Here is a tiny trained network, its code and every weight. The questions are about switching its units off for an input and a target symbol, where a switched-off unit gives its printed mean instead of its output.

import numpy as np


def w(rows, s, z=0):
    codes = np.array(rows[::2]) - 128.0
    scale = np.full(codes.shape[1], s)
    scale[-1] = z or s
    return codes * scale


def f(y):
    return np.maximum(y, 0)


def softmax(a):
    e = np.exp(a - a.max(-1, keepdims=True))
    return e / e.sum(-1, keepdims=True)


def log_softmax(a):
    a = a - a.max(-1, keepdims=True)
    return a - np.log(np.exp(a).sum(-1, keepdims=True))


def net(x, mask):
    ids = ['ΓΘΠΦΩβδεηλξ'.index(c) for c in x.split()]
    T = len(ids)
    res = E[ids] + P[:T]
    u = 0
    for l in range(2):
        q, k, v = (res @ M[l].T for M in (Q, K, V))
        z = softmax(np.where(np.tri(T) > 0, q @ k.T / 3**0.5, -1e9)) @ v
        res = res + np.where(mask[u], z, O[l][:, -1]) @ O[l][:, :-1]
        u += 1
        y = f(res @ A[l][:, :-1].T + A[l][:, -1])
        res = res + np.where(mask[u : u + 4], y, B[l][:, -1]) @ B[l][:, :-1]
        u += 4
    return log_softmax(res[-1] @ U[:, :-1].T + U[:, -1])


Q, K, V, O, A, B = {}, {}, {}, {}, {}, {}
E = w([
[90,102,53,246,130],'Γ',
[194,136,63,73,224],'Θ',
[66,153,174,25,197],'Π',
[163,200,255,120,168],'Φ',
[24,124,210,181,105],'Ω',
[198,108,172,83,97],'β',
[197,241,104,209,114],'δ',
[174,186,230,102,160],'ε',
[32,36,105,85,187],'η',
[54,143,64,111,53],'λ',
[248,99,175,72,79],'ξ',
],0.0089)
P = w([
[158,225,138,4,97],'0',
[64,185,72,142,167],'1',
[83,149,94,128,137],'2',
[94,138,108,135,131],'3',
[116,123,121,133,116],'4',
[139,116,128,126,135],'5',
[124,112,140,108,87],'6',
],0.0046)
Q[0] = w([
[107,136,255,176,115],'L0H1',
[175,78,61,183,215],'L0H1',
[155,92,56,238,177],'L0H1',
],0.0049)
K[0] = w([
[162,151,255,151,144],'L0H1',
[53,164,82,145,48],'L0H1',
[16,157,68,239,35],'L0H1',
],0.0061)
V[0] = w([
[254,200,170,68,213],'L0H1',
[218,87,201,35,3],'L0H1',
[85,108,113,233,9],'L0H1',
],0.0041)
O[0] = w([
[121,191,187,30,64,108],'L0H1',
[155,47,170,3,114,127],'L0H1',
[198,66,99,223,132,1],'L0H1',
],0.0055,0.00083)
A[0] = w([
[254,117,200,79,38,142],'L0N1',
[206,217,236,70,126,254],'L0N2',
[83,241,55,115,73,233],'L0N3',
[152,21,101,106,140,216],'L0N4',
],0.0061,0.0024)
B[0] = w([
[238,59,185,177,163,186],'L0N1',
[180,175,255,124,158,220],'L0N2',
[125,189,55,76,48,254],'L0N3',
[125,20,86,134,242,171],'L0N4',
],0.0059,0.0051)
Q[1] = w([
[143,140,187,60,164],'L1H1',
[254,49,238,173,147],'L1H1',
[103,91,137,176,105],'L1H1',
],0.0083)
K[1] = w([
[71,177,131,18,43],'L1H1',
[180,167,159,3,54],'L1H1',
[168,80,228,116,212],'L1H1',
],0.0057)
V[1] = w([
[229,3,198,222,191],'L1H1',
[245,101,56,123,210],'L1H1',
[34,114,34,110,42],'L1H1',
],0.0052)
O[1] = w([
[118,107,91,216,209,3],'L1H1',
[193,192,46,80,255,112],'L1H1',
[182,87,102,83,54,176],'L1H1',
],0.0077,0.007)
A[1] = w([
[62,124,71,6,184,198],'L1N1',
[3,53,105,180,75,255],'L1N2',
[202,222,34,116,141,182],'L1N3',
[194,115,83,81,49,153],'L1N4',
],0.006,0.0048)
B[1] = w([
[63,63,106,25,201,224],'L1N1',
[86,33,165,234,120,214],'L1N2',
[241,146,2,153,141,191],'L1N3',
[191,89,127,113,81,255],'L1N4',
],0.0064,0.0086)
U = w([
[130,121,130,154,137,26],'Γ',
[182,36,95,113,27,142],'Θ',
[165,151,114,192,210,114],'Π',
[153,122,52,253,149,196],'Φ',
[28,120,209,240,92,253],'Ω',
[225,247,98,206,75,148],'β',
[138,237,233,141,104,193],'δ',
[186,160,17,43,216,76],'ε',
[34,18,124,94,219,134],'η',
[42,147,203,34,118,26],'λ',
[129,148,148,164,164,100],'ξ',
],0.0058,0.0024)

Each question gives the input, a string of symbols that net reads in full, and the target symbol t.
The units are the heads (3 rows each of Q, K, V and O) and the neurons (one row each of A and B). Each row of codes is followed by its name. A weight is (code - 128) times the scale printed after its matrix; where a second scale follows, it is the last column's (O, A, B and U).
mask holds one flag per unit, layer by layer, with each layer's heads first. A switched-off unit (its flag False) gives its mean, the last column of its rows in O or B, instead of its output. The means were averaged over made-up inputs and are rounded, as every weight is.
A unit's drop is (log p(t) with every unit on - log p(t) with that unit switched off) / (log p(t) with every unit on - log p(t) with every unit switched off).
The circuit of an input: a set's keep is (log p(t) with only the set's units on - log p(t) with every unit switched off) / (log p(t) with every unit on - log p(t) with every unit switched off). Starting from all 10 units, units are removed one at a time, each time the one whose removal leaves the highest keep (on an exact tie, the one counted first), for as long as the keep stays at least 0.8.
units of the circuit, in order: the units of the circuit, biggest drop first
unit that matters most: the unit with the biggest drop
top k neurons: the k neurons with the biggest drops, biggest first
k most important neurons of layer l: the k neurons of layer l with the biggest drops, biggest first
drop of u: that unit's drop, to one decimal
input β ε ξ ξ λ, target η: 2 most important neurons of layer 0 => L0N1, L0N2
input λ Θ η η Γ ε, target δ: units of the circuit, in order => L0N2, L1N1, L1N3, L1N2
input δ λ Θ Θ λ, target ε: top 2 neurons => L0N3, L1N3
input Γ λ λ Θ ξ ξ Φ, target δ: 3 most important neurons of layer 1 => L1N1, L1N2, L1N3
input Θ Ω ξ, target δ: unit that matters most => L0H1
input Θ λ Π, target λ: top 2 neurons => L1N3, L1N1
input Θ Π Π Θ Π λ β, target δ: top 2 neurons => L0N2, L1N1
input Ω λ ξ λ λ Φ, target δ: top 2 neurons => L0N2, L1N1
input η λ ε, target δ: top 2 neurons => L0N2, L1N1
input ξ Θ λ Θ ξ, target Π: units of the circuit, in order => L1H1, L0N1, L0N2
input ξ Γ ξ λ β, target Π: 2 most important neurons of layer 0 => L0N1, L0N2
input λ Θ β λ η Θ η, target η: top 2 neurons => L1N1, L0N4
input ξ λ λ ξ, target Π: drop of L0N1 => 0.4
input Ω λ λ Γ, target Φ: drop of L0N3 => 0.0
input ξ Θ Θ, target ε: drop of L0N1 => 0.0
input λ ε Θ λ Θ β λ, target ε: drop of L0N2 => 0.2
input Φ λ Ω, target Ω: top neuron => L1N2
